Each row was made from one path, in order. Every step used is in the known rows, and no mark comes twice. Write each row's path.
Each row is shifted at random along 8 fixed directions that mean nothing.
Known rows:
a -> j -> c -> n -> z -> w -> f: [-0.77 -1.29  2.03 -0.80  1.11  2.92  1.34  1.27  1.31 -0.20 -0.31 -0.69
  0.27  1.83 -0.16 -1.57 -0.41  2.52  2.50  1.33  1.72 -0.62  0.83 -1.66
 -0.32 -0.19 -1.32  0.77  1.49 -0.62  2.60  1.09  2.01  0.94 -0.72 -0.86
 -2.42  2.47  0.86  0.42 -1.32]
f -> z -> w -> j -> c -> n -> e: [ 0.92 -0.19  2.31 -0.12 -0.17  2.67  1.46  3.02  0.19 -0.97 -0.14  0.63
  0.47  2.23 -1.21 -1.21 -1.42  3.58  1.41  0.95  2.17  0.18 -0.29 -1.17
  0.33 -0.06 -2.40  0.50  1.99  0.93  2.96 -0.06  1.88  0.68 -0.20 -0.66
 -1.85  1.46 -1.57 -1.04 -0.13]
f -> w -> n -> e -> y -> c -> j: [ 1.75  0.05  1.64 -0.85 -0.63  0.48  0.26  3.21 -2.51 -0.73  1.25 -0.40
 -0.01  1.18  0.37 -0.53 -3.96  1.20  0.90 -1.97  0.75  1.01 -2.97 -1.09
  0.13 -0.72  0.12  0.42  1.90  0.54 -0.63 -2.48 -0.20  0.71 -0.39  0.18
 -2.56 -0.65 -2.17 -0.46  0.28]
f -> w -> n -> e -> y -> c: [-1.52  1.23  0.20 -3.46 -2.44  2.61  0.48  2.61 -1.96 -2.16 -0.39  0.89
 -1.37 -1.49  1.09  0.44 -1.01  2.74  4.02  1.85  1.24 -1.47 -1.90 -0.30
  0.50 -2.33 -3.97  0.35  2.25  0.95 -0.59 -3.24  1.82  0.51 -1.93  0.75
 -1.25  0.77 -4.19 -3.56  0.00]
n -> z -> e -> y -> c -> j: [ 1.77  0.69  2.78 -1.05  1.12  1.33 -2.13  2.64 -0.63 -1.45  0.30  0.68
 -1.55  2.02 -0.38 -1.08 -3.04  3.66  1.27  0.15 -1.28  1.09 -3.93  0.05
 -0.57  0.69 -2.09  0.24  1.41  3.35  2.40 -0.19  1.64  2.85  1.46 -0.40
 -1.43 -1.09  0.44 -0.18 -0.33]
w -> n -> e -> y -> c -> j: [ 0.48  0.02  3.10 -4.93 -0.09  3.06 -2.56  2.97 -1.24  1.32 -1.44 -0.56
  1.02  0.84 -0.06  1.10 -1.99  0.18  1.92  0.97 -0.77  0.82 -4.54 -1.44
  0.76 -2.51 -3.12  0.91  0.37  2.90  0.89 -0.54  2.52  3.61  1.08  0.08
 -2.35  0.40 -1.64 -1.00 -1.98]
c -> n -> e -> y -> a -> z -> w: [ 2.97 -0.38  1.40 -2.29  0.08  2.13 -0.06  1.47 -0.40  2.06  1.52 -2.17
  1.81  0.58  1.07 -0.40  0.55  0.44  0.66  0.89  1.41  1.24 -2.02 -2.67
 -0.24  2.54  1.48  1.59  0.49 -0.41 -1.21  1.23  1.20 -0.67 -0.23 -1.90
 -1.13  1.06  0.24  0.51 -1.72]
f -> w -> a -> y -> c: [ 2.89  0.59 -0.48 -0.75 -1.02 -1.57  4.14  3.45 -0.60 -2.83 -1.27 -0.41
 -1.86 -0.64  1.43  1.53 -1.33  2.73  3.46  0.59  1.53  0.73 -3.15 -1.20
  0.96  0.09 -0.51  1.26  2.14  0.40 -3.63 -1.54 -1.28 -3.14 -3.16 -1.46
 -0.83 -1.81 -3.11 -1.27 -1.04]
e -> y -> c -> n -> z -> w: [ 3.74 -0.64  1.56  0.39  1.30  1.33  1.77  2.21 -0.12 -1.04  2.12  0.14
 -1.08  2.54  1.39 -0.45 -3.59  4.31  1.11 -0.48  1.36  2.26 -1.98 -0.51
 -0.90  3.81  1.04  0.68  1.72  1.29 -2.02 -0.38  0.38 -0.32 -0.35 -2.88
 -1.87  1.26  1.27  1.65 -1.37]
c -> j -> a -> y -> e: [ 1.24  0.51  1.48 -0.33 -0.51 -1.84  0.21  2.74  0.05 -0.75 -1.30 -0.62
 -2.55  2.61 -0.32 -1.02 -3.02  3.79  0.63  0.04 -1.62 -0.32 -3.74  0.87
  0.11  0.46 -1.94 -0.24  0.91  0.96  0.46  1.77  0.15 -0.26  0.83  0.50
  0.50 -0.84 -1.16 -0.68 -0.09]
a -> z -> n -> e -> y -> c -> j -> f -> w: [-1.63  1.08 -0.85  0.29 -0.95  1.36  2.35  1.12 -1.68 -0.81  1.67 -0.13
 -1.97  0.37 -0.19 -2.22 -0.28  2.97  1.15 -0.19  1.44 -0.64 -0.95 -0.37
  0.18 -0.22  0.24  0.41  2.57 -1.84  2.00 -0.62 -1.23 -1.61 -0.60  0.05
 -0.29 -0.56  0.18 -2.05  1.82]
a -> j -> f -> e -> y -> c -> n: [ 1.27 -1.17 -0.53 -1.98 -1.39  3.00  4.90  2.06 -0.12 -2.41 -1.16 -0.34
 -3.64  1.89 -0.21 -1.16  0.00  4.40  1.90  1.92  0.53 -0.26 -2.53  0.31
  0.74  0.32 -0.99 -0.83  3.16  1.49 -0.17 -0.24 -1.36 -0.97 -1.12 -1.86
  0.41 -0.99 -1.37 -0.72 -1.77]
n -> z -> w -> j -> f -> e -> y -> a -> c: [ 5.07  0.40  3.96  1.29  1.62 -1.31 -1.33  1.60  0.85 -1.80  0.55 -0.50
 -1.33  0.21 -1.32 -0.87 -4.61  2.50 -0.88 -0.72  0.19  1.79 -4.92  0.70
  1.09  2.70 -0.90 -0.35  0.58  2.87  1.75  1.06  1.72  3.26  2.03 -1.15
 -0.57  1.53 -0.70  1.20  0.34]
c -> n -> z -> w -> a -> f -> e -> y: [-1.19  0.93 -0.32 -2.37  0.59  1.92 -0.64  0.91 -0.52 -1.05 -1.10  1.10
 -1.69 -1.16  2.88 -2.88  2.62  3.34  3.10  1.88  0.49 -0.87 -0.08 -1.95
 -0.96 -0.92 -1.30 -0.05  2.43  1.13  4.04  1.35  2.83 -0.79 -1.98 -0.41
  0.35  1.65 -1.08 -2.31 -0.31]
z -> n -> e -> y -> c -> j -> a: [-0.89  2.51  2.07 -1.87 -1.94  1.66  0.29  2.94 -0.12 -0.58  0.28 -0.91
  1.01  0.88 -0.82  0.97 -1.91  2.33  1.15  1.96  1.47 -1.08 -3.40 -1.18
  0.10  0.37 -3.95  2.37  1.25 -0.01  0.15 -0.88  0.54 -0.65 -0.46 -1.21
 -1.01  0.47  0.09 -2.11 -1.92]
c -> j -> a -> f: [ 0.05  4.01  0.21  1.90 -1.30 -1.38 -0.98  2.81 -0.75 -2.12 -0.58  0.21
 -2.09  2.38 -0.14 -1.40 -3.44  1.32 -0.25 -0.46 -1.91 -0.73 -2.83 -0.22
  1.09 -0.68 -1.04  0.50  2.86 -1.09  3.75  1.88  0.95 -2.89 -0.07  0.78
  1.37 -1.08  0.20 -2.17  3.36]
z -> w -> a -> c -> j -> f -> e -> y: [-0.14 -1.19  4.14 -2.28  0.50 -1.61 -1.96  1.84  0.55  0.38 -1.99 -1.44
 -0.65  0.30 -0.03 -1.92 -2.78  0.92  1.53  1.55  2.01 -1.04 -3.64 -3.46
 -0.02 -1.33 -3.60  0.86  1.96  1.83  4.00  2.21  1.94  3.23 -0.32 -0.08
 -0.25  1.46 -0.70 -1.43 -1.93]
y -> a -> j -> c -> n -> e: [ 1.74  0.19  0.42  0.82 -1.01  1.81  2.19  2.38  0.06 -0.66  1.04 -0.58
 -1.77  2.62 -0.50 -1.36 -0.94  2.44 -0.06 -0.58 -0.36  0.43 -0.87  0.49
  0.82  1.47 -0.18 -0.15  1.57 -0.86  1.12 -0.06  0.99 -2.44 -0.22 -0.29
  0.29 -0.87  0.88 -0.42  0.11]
c -> n -> z -> e -> y -> a: [ 4.04  1.48  3.71 -0.94 -0.39  1.37 -2.64  2.25 -0.95 -2.61  2.75 -2.61
  3.06 -0.60  1.40 -0.69 -2.25 -0.69  0.61 -0.21  0.72  0.56 -3.96 -4.64
 -1.28  2.04  0.79  2.75 -0.44 -0.24 -1.06 -0.21  2.43 -1.43 -0.56 -1.40
 -1.44 -0.29  0.58  0.03 -2.95]
c -> j -> f -> e: [-4.64  1.93 -2.13 -0.03 -2.80  1.24  1.14  0.99 -2.01 -2.70 -0.34 -0.03
 -4.85 -0.45  0.66 -3.32  1.96  3.32  2.73  1.26 -1.16 -3.77 -0.14  0.03
  0.38 -2.57 -1.30 -1.22  3.72 -2.97  3.50  0.01  1.17 -1.70 -1.16  2.84
  3.08  1.12 -1.16 -4.03  2.22]
z -> n -> e -> y -> a: [ 0.85 -1.79  1.52 -1.94 -0.19  1.31  2.06  0.76  1.21 -1.36  0.99 -0.16
 -2.09  0.39  0.36 -0.37 -0.84  6.57  1.91  1.63  1.11  0.32 -2.15  0.82
 -0.64  3.16 -1.89 -0.16  0.95  1.19 -1.30 -1.95  1.46  1.17 -0.15 -1.51
 -0.07  0.98 -1.32  0.51 -2.86]
f -> z -> n -> e: [ 0.41  1.29 -0.86 -0.32  0.18  1.87  1.70  0.86 -1.20 -2.23  1.22  0.24
 -0.67  0.00 -0.03 -0.89  0.53  3.14  0.75 -0.21 -0.10  0.66 -1.35 -0.42
 -0.16  1.26  1.30  0.15  1.41 -1.11  0.71 -1.60  0.18 -1.86 -0.05 -0.22
 -0.67 -0.05 -2.11  0.16  0.23]
w -> j -> a -> c -> n -> z: [-0.38  2.52  0.75 -0.72 -0.45  1.99  0.35  2.07 -0.11  0.19  0.21 -2.03
  2.61 -1.48  0.15 -0.01  0.81 -0.38  1.07  0.52 -0.51 -0.29 -1.44 -2.01
  0.76 -0.74 -0.54  2.79 -0.28 -3.05  0.84  1.03  2.05 -1.34 -0.87 -1.06
 -1.66  1.15  1.62 -1.05 -1.90]
e -> y -> a -> z: [ 3.25  1.36  3.48 -0.02 -1.46 -2.46 -0.92  1.51  1.56 -2.15  1.55 -1.56
  0.08  1.94  0.27 -0.04 -3.05  3.37  0.90  1.56  0.72 -0.97 -4.42 -0.70
 -0.29  3.78 -2.93  2.35  1.12 -0.01 -0.04  1.14  0.97 -1.30 -0.09 -1.67
  0.80 -1.57  0.38 -0.80 -2.39]
j -> f -> w -> n: [-0.24  1.55  1.39 -0.25 -1.45  1.76  0.99  2.82 -1.21 -4.95 -1.36  0.18
 -2.13  0.20 -1.09 -0.40 -5.05  2.43  2.17  1.02  1.10 -1.41 -2.36  0.34
  1.89 -1.65 -2.97 -0.37  2.55  0.79  0.19 -1.27  1.99  0.74 -0.15  1.11
 -0.37  1.87 -3.94 -2.10  1.94]
a -> z -> w -> j -> c: [-0.66  1.69 -0.48  1.59 -0.89  0.20  3.20  1.79  0.66 -1.90 -0.60  0.86
 -1.80  2.34  0.44 -0.69  0.74  4.44  2.92  2.49  3.17 -1.41 -0.62 -0.88
  0.54 -0.38 -2.34  1.23  3.29 -1.66  1.82  1.02  0.50 -2.55 -2.15 -0.68
 -0.77  0.68 -1.13 -2.90  1.40]
w -> f -> e -> y -> a -> j -> c -> n -> z: [ 1.10 -0.16 -0.01 -1.68 -0.95  2.78  2.82  2.17  0.43 -1.34 -1.17  0.71
 -2.64  1.24 -0.10 -1.12  2.88  3.90  2.54  2.59 -0.43 -0.10 -0.33  0.32
  0.61  0.12 -2.34 -0.22  2.20  2.16  1.32  0.66  0.62 -0.63 -0.97 -1.53
 -0.28 -0.12 -0.45 -1.21 -1.50]
j -> a -> f -> w -> n -> z -> e -> y: [-0.03  2.13  1.54 -0.96 -0.84  1.68  1.28  1.42 -0.10 -5.58  0.98 -1.61
  2.19 -1.95 -0.15 -1.08 -1.35  2.84  1.38  1.00  2.37 -1.59 -2.15 -2.48
 -0.59  0.29 -0.68  2.21  0.94 -1.84 -0.48 -1.54  0.06 -1.11 -2.04 -1.47
 -2.71  0.52 -2.72 -1.53 -1.91]
a -> c -> n -> e -> y: [-0.19  0.89  2.42 -2.21 -1.99  1.80 -0.89  1.95 -0.94 -1.45  0.91 -0.38
  0.10  0.02  1.49 -1.16 -2.39  1.93  0.85  1.44  1.21 -1.65 -2.44 -1.97
 -1.15  0.33 -2.85  1.46  1.30 -0.22  1.87  0.28  3.24 -1.71 -1.72 -0.28
  0.44 -0.56 -0.60 -1.68 -2.00]
j -> c -> n -> z -> w -> f: [-0.55  0.75  2.84 -1.39  0.39  4.38  0.88  1.95  1.46 -1.71 -0.29 -0.56
  0.99  0.67 -0.60  0.03 -0.99  3.02  2.22  2.66  1.42 -1.03 -0.23 -0.59
 -0.06  0.61 -2.79  1.56  1.06  0.31  0.96  0.73  2.94  0.98  0.07 -1.58
 -1.43  4.12  0.90  0.33 -2.11]
z -> w -> f -> e -> y -> c -> j: [-1.16  0.94 -1.60 -1.19 -0.55  0.09  0.63  1.14 -1.45  0.24 -0.55  0.85
 -3.88  0.70  1.65 -1.33  1.91  2.59  2.71  0.67 -0.89 -0.44 -1.63 -0.11
 -0.23 -1.55  0.05 -1.13  3.99  0.69  1.89 -0.80 -0.28  0.19 -0.86  0.94
  0.59  1.65 -1.92 -1.09  2.00]
e -> y -> a -> c -> n -> z -> w -> j: [-0.80  0.07  0.16 -1.45 -0.89  0.93  0.95  1.18  0.39  1.72  1.22 -0.89
 -0.62 -0.29  2.50 -0.77  1.91  1.62  3.67  1.73  1.96 -0.63 -0.43 -2.75
  0.10  0.28 -1.24  1.50  1.39 -2.11  0.41  0.81  2.32 -0.48 -2.36  0.21
 -1.37  2.18  0.63 -2.05 -1.09]
e -> y -> c -> j -> a -> z: [-2.66 -0.47  1.22 -1.53 -1.90 -2.33 -1.17  1.23 -0.08  2.42  0.31 -2.21
 -1.93  0.35 -0.56 -1.67 -0.94  0.94  2.18  0.98 -0.66 -1.79 -1.49 -2.03
  0.05 -0.50 -2.61  1.20  2.08 -2.65  2.40  1.47  0.70  0.81 -0.33  0.99
  0.57  0.34  2.57 -3.07 -0.85]
e -> y -> c -> j -> f -> w: [ 0.87  1.53  3.05 -2.16 -1.54 -0.15 -1.44  3.98 -1.12 -1.23 -0.65 -0.69
  0.47  1.56  1.04  0.00 -3.65  0.83  3.54  1.48  0.95 -0.68 -4.65 -3.37
  0.76 -2.64 -4.00  2.65  1.98  1.52  0.68 -0.07  0.38  1.35 -1.01 -1.43
 -1.62 -1.08 -0.61 -3.16 -0.76]
f -> w -> a -> y -> e: [-0.69  2.18  1.47 -3.34 -1.98 -1.58 -3.03  3.19 -1.78 -1.58 -2.84 -0.26
 -1.53 -2.50  2.02 -0.35 -1.69 -0.50  4.65  1.93  0.00 -2.52 -3.66 -2.42
  0.50 -4.05 -5.03  0.65  1.22  1.49  1.48  0.24  3.16 -0.34 -1.74  3.00
  0.34 -0.29 -4.73 -4.52  0.98]
c -> j -> a -> f -> e: [ 0.72  0.80  1.85 -0.57 -1.38 -1.18  0.15  2.54  0.47 -2.22 -0.52 -1.02
  0.17  0.84  0.62 -2.00 -2.14  1.85  1.33  0.37  0.25 -1.37 -2.79 -3.35
 -0.57 -0.96 -1.71  1.38  2.25 -0.99  3.63  1.38  0.05 -2.63 -1.55 -1.01
  0.48 -1.86 -0.43 -2.04 -1.35]
j -> a -> y -> c: [ 2.42 -0.78  2.90  1.83 -0.09 -4.96  0.00  1.38  1.85 -3.40  0.78  0.43
 -2.72  2.00  0.98 -1.28 -5.66  6.60  1.29 -1.33 -0.18  0.21 -3.02  0.16
 -1.34  2.44 -2.55  0.56  0.90  0.50  1.22 -0.16  1.20 -1.95 -1.22 -1.64
  1.41 -1.77  0.20 -0.89 -1.66]
j -> c -> n -> z -> w -> f -> e -> y: [ 1.25  0.07  2.39 -0.43  1.03  2.02 -0.01  0.60 -0.69 -1.55  1.50 -1.76
  0.46 -0.40 -0.20 -2.02 -0.57  1.61 -0.41 -0.17  0.50 -0.05 -1.38 -1.37
 -1.20  1.77  1.70  0.45  1.08 -0.44  0.33 -0.05  1.45  1.15  0.53 -1.56
 -1.09  4.09  0.66  1.93 -1.90]

Which path is each row?
[ 3.94  0.42  1.86 -2.85  0.01  3.67  1.17  3.36  0.25 -2.87  0.02 -0.05
  0.71  0.33  1.03 -0.64 -1.28  2.68  2.61  1.91  1.09  1.27 -3.03 -2.54
  0.05  0.97 -1.15  1.43  1.32  3.10 -0.01  0.09  0.85 -0.38 -1.11 -2.64
 -2.23 -1.62 -1.53 -0.51 -1.63] => c -> n -> z -> e -> y -> a -> f -> w
[ 0.11 -0.03  4.82 -1.06 -0.20 -2.07 -2.32  1.23  1.39 -0.04  0.71 -2.45
 -0.38  2.17 -1.50 -1.60 -5.59  1.15 -0.08 -0.88 -0.47 -0.99 -4.54 -0.05
  1.34  0.45 -3.39  0.88  0.64  0.10  2.73  0.72  1.62  4.32  2.15  1.21
 -0.53  1.21  0.65 -0.28 -1.06] => e -> y -> a -> c -> j -> f -> w -> n
[-1.41  1.71  1.65 -1.15  0.38  2.50 -0.48  2.61  0.25 -2.96 -1.10  0.42
  0.80  0.50 -1.02 -2.16 -2.00  2.82  2.14  0.50  0.38 -0.95 -0.96 -1.31
  0.34 -2.19 -2.90  0.79  1.57  0.60  4.65  0.23  1.51  0.95 -0.19  0.52
 -2.48 -0.13 -1.76 -2.33  0.81] => c -> j -> a -> f -> w -> n -> z -> e
[ 1.13  0.88  2.53  1.61 -1.03 -3.83  0.87  0.33  2.45 -1.54  3.09 -2.21
 -0.63  3.24 -0.20 -1.87 -1.16  4.38 -0.43 -0.51 -0.68 -0.90 -3.33 -0.36
 -0.05  3.65 -1.00  2.31  1.10 -2.78  1.85  1.50 -1.73 -1.06  0.34 -1.31
  1.17 -1.79  2.71 -0.22 -2.89] => e -> y -> a -> c -> j -> f -> z
[ 1.62 -0.88  1.90 -0.18  1.63  3.01  1.03  1.20 -0.08 -2.06  0.76 -1.10
  2.07 -0.76  1.39 -2.38  0.46  3.08  2.14 -0.27  1.75  0.44 -0.81 -2.92
 -0.92 -0.37  1.45  0.97  0.37 -0.67  1.48  0.09  1.63  0.48 -0.77 -2.33
 -1.92  2.25 -0.55  0.42 -2.27] => c -> n -> z -> w -> j -> f -> e
[ 0.84 -0.05  2.40  0.70  0.63 -0.03 -1.31  0.22 -1.87 -2.26  1.57 -2.68
 -0.36 -2.66 -0.55 -2.42 -1.95  1.20  0.20 -1.02  0.85 -0.75 -2.79 -1.58
 -0.22  0.63  2.20 -0.38  0.86 -1.97  0.30 -0.76  1.80  3.39  0.68  0.47
 -1.03  4.04 -1.52  0.49  0.07] => n -> z -> w -> j -> f -> e -> y
[ 1.44  0.40  2.27 -0.88  0.23  1.25 -0.46  1.32  0.21  1.37  1.37 -3.19
 -0.80  2.26 -1.93 -1.09 -1.24  0.40 -0.86 -0.22 -1.93  0.31 -2.93  0.56
  1.37  2.93  0.10  0.61  0.15 -1.19 -0.17  1.13  1.44  2.52  2.31 -0.19
 -1.15  1.68  3.31  1.16 -1.63] => e -> y -> a -> j -> c -> n -> z
[-0.07  3.51  0.00  0.20 -0.75  1.15  0.95  2.15  0.56 -1.09  0.49  0.28
 -0.62  1.34 -2.04 -0.32 -1.59  1.62 -0.63 -0.48 -1.42  0.40 -2.43  0.45
  1.29  0.51 -1.22  0.65  1.95 -0.63  4.40  0.46 -0.89 -2.83  1.06  0.20
  0.28 -1.23  0.51 -1.27  1.67] => y -> c -> j -> a -> f -> z -> n -> e
[-1.57  0.40  1.22 -1.15  1.48 -1.14 -2.12  1.29  0.04  2.09 -0.87 -0.51
 -2.75  0.38  0.17 -0.95 -0.84  2.04  2.53 -0.34 -1.26 -0.19 -1.60  0.41
  0.60 -0.13 -1.68 -0.36  1.04  0.10  2.88  1.42  2.78  2.61  0.78  2.42
 -0.15  2.18  0.96 -1.07  0.91] => n -> z -> w -> a -> y -> c -> j
[-0.75  2.71 -1.06 -1.10 -0.68  1.87 -0.22  0.15 -0.94 -1.54  0.81 -0.28
 -0.85 -0.45  0.35 -0.35  3.10  2.60  1.35  1.01 -0.47 -0.10 -1.35  0.23
  1.50  0.08  0.23  0.18  0.96 -1.01 -0.32 -0.71  0.92  0.31  0.21  0.40
  0.00  3.13 -2.89 -2.08  1.13] => j -> f -> z -> w -> n -> e -> y -> a
[ 0.43  0.39  0.41 -0.13 -1.10 -0.43  1.21  0.34 -0.01 -3.06  1.71 -2.35
 -2.00 -1.82 -0.50 -2.23 -0.78  0.45 -0.40 -1.15 -0.73 -0.48 -2.18 -1.81
 -0.38  1.36  2.09 -0.20  2.62 -2.21  2.32 -0.85 -0.32 -2.66 -0.72  1.47
  1.55 -0.38 -0.04 -0.06 -0.75] => w -> a -> f -> z -> e -> y -> c -> n
[ 1.23  0.85  0.70  1.12 -0.17  1.47  2.61  2.05  1.15 -1.41  1.50 -0.97
 -0.87  0.29 -0.30 -1.70 -0.65  2.73  1.25 -0.93 -0.73  0.29 -0.70  0.50
  1.35  0.78  0.18  0.57  1.26 -1.97  1.72 -0.17  0.78 -0.76  0.03 -0.58
 -0.84  0.67  1.79 -0.32  0.20] => y -> a -> f -> w -> j -> c -> n -> z
[-2.30  2.21  0.70 -1.35 -1.11  0.67 -1.24 -0.27 -0.35 -1.85  1.21 -0.46
 -0.54 -0.05 -0.05 -1.66  0.72  2.12  1.66  0.73  0.08 -1.83 -2.50 -1.25
  0.05 -0.95 -2.37  1.01  1.12 -1.54  4.28 -0.83  0.68 -0.58 -0.38  0.77
 -0.04 -0.71 -0.96 -2.89 -0.08] => a -> j -> f -> z -> n -> e -> y -> c
[-0.29  1.65  0.05  0.35 -1.62 -2.05  1.02  0.44  0.76 -2.91  0.26 -0.60
 -2.98 -1.40 -0.01 -1.68 -0.34  4.31  0.68 -0.14 -1.66 -1.47 -3.34  1.31
  0.07  0.09 -1.29 -0.44  2.44 -1.31  2.72 -1.25 -0.08 -0.86 -0.70 -0.21
  1.93 -0.02 -1.02 -1.68 -0.18] => w -> j -> a -> f -> e -> y -> c
[ 1.96  0.33  3.42 -1.56 -0.30  0.25 -0.65  2.11 -1.02 -1.74  0.34 -2.29
  2.34 -3.68 -0.62  0.19 -3.43 -1.53  1.19  0.29  3.17  0.37 -3.50 -4.11
  0.37 -0.74 -1.11  2.47  0.37  0.12  0.21 -0.87  0.79 -0.45 -0.94 -1.40
 -1.58  0.05 -1.06 -1.42 -1.61] => j -> f -> w -> a -> z -> n -> e -> y -> c
[ 1.26 -0.48  0.08 -2.41 -0.54  3.33  2.31  1.95 -1.23 -0.44  1.17 -0.96
 -1.62 -0.49  0.89 -0.61 -0.34  2.05  2.31  1.23  1.49  0.10 -1.56 -1.53
 -0.46  1.89  0.48  0.00  2.35  0.16 -1.87 -0.79  0.37 -0.19 -0.94 -1.07
 -1.07  2.58 -0.22 -0.06 -1.70] => f -> e -> y -> c -> n -> z -> w
[-1.26  1.10  1.58 -1.95 -1.41  0.38  0.65  0.37  0.34 -3.04  0.58 -1.56
  0.41 -2.62 -0.28 -0.83  0.12  2.04  1.02  1.63  1.77 -1.95 -2.09 -2.28
 -0.42  0.79 -1.47  1.31  1.48 -1.86  2.18 -0.71  0.98 -1.70 -1.47  0.40
  0.19  0.22 -2.28 -1.37 -2.23] => w -> a -> f -> z -> n -> e -> y
[ 0.97  1.07  2.31 -1.53 -0.88  0.71 -0.08  2.71 -0.23 -0.53 -0.28  0.09
  0.40  0.53 -0.13 -0.51 -1.79  1.57  0.69  1.81  2.47 -0.37 -1.44 -1.90
  0.01  1.34 -3.08  1.34  2.22  1.45  2.29  1.01  1.93 -0.81 -1.30 -0.26
 -0.56  0.54 -1.82 -1.37 -0.96] => f -> z -> w -> a -> c -> n -> e -> y
[ 2.62 -0.66  4.80 -3.16 -0.63 -0.23 -2.00  2.24  0.41  0.81  0.27 -2.67
  2.21  1.21 -1.99  0.26 -2.87 -1.94  0.82  1.23  1.96  0.40 -4.70 -4.87
  0.89  0.46 -3.08  2.21 -0.06  0.82  1.49  0.41  1.16  1.91  0.58 -0.44
 -3.01 -0.66 -0.75 -1.06 -2.82] => f -> z -> n -> e -> y -> a -> j -> c
[ 1.35 -1.27  2.81 -2.20 -0.50 -2.18 -0.14  0.01  1.48  0.98  1.53 -3.89
  0.70 -0.72  0.39 -1.04  0.51  0.29  0.16 -0.44 -1.28 -0.66 -4.12 -1.98
 -0.77  1.42  0.69  1.38  0.57 -1.94  0.77  0.23 -0.56  0.98  0.23 -0.50
  0.36 -0.03  0.94  1.96 -4.49] => w -> f -> e -> y -> a -> c -> j
[-0.06 -0.97  0.32 -0.97 -1.12 -0.67  2.09  0.81  0.42  0.46  1.39 -0.27
 -1.29  0.04  0.31 -0.87  1.27  1.91  1.40  0.38  0.79  0.44 -0.71 -2.20
 -0.27  0.66 -0.16  0.63  1.90 -1.03  2.08 -0.07 -0.67 -1.90 -1.32  0.51
 -0.33 -1.00 -0.80 -0.41 -0.99] => w -> f -> z -> n -> e -> y -> a -> c -> j
[-0.53 -0.97  0.81  0.56 -0.73 -1.81 -0.35  0.22  0.03 -1.67 -0.03 -0.04
 -4.98 -0.58  0.38 -2.95 -0.69  4.93  2.43  0.54  0.18 -1.26 -1.71  0.63
  0.45 -0.04 -1.61 -2.22  2.80  0.40  2.40 -0.83  2.31  3.00 -0.01  1.59
  1.90  3.30 -2.55 -1.98  1.80] => z -> w -> j -> f -> e -> y -> a
[ 0.34  1.98  2.80 -0.45 -0.15  2.52 -1.17  2.93 -1.75 -2.97  0.55 -0.32
  1.46  0.24 -0.12 -2.30 -1.29  2.05  1.72  0.62  1.47 -0.82 -2.16 -2.44
 -0.52 -1.47 -2.09  1.72  1.20  0.71  2.24 -1.20  2.63  1.77 -0.62 -0.57
 -3.02  0.71 -1.04 -1.95 -0.27] => f -> w -> j -> c -> n -> z -> e -> y
[ 0.96  1.55  3.09  0.18 -1.03 -2.41 -2.05  1.00  0.48 -2.30  1.70 -0.73
  1.90 -1.74  0.15 -1.06 -2.93  0.76  0.58 -1.09  1.05 -0.13 -3.41 -3.79
 -0.70 -0.73 -1.75  2.03  0.60 -1.32  4.49 -0.96  1.00 -1.96 -1.26 -0.44
 -0.84 -1.28 -1.04 -2.34 -0.80] => w -> j -> a -> f -> z -> n -> e -> y -> c
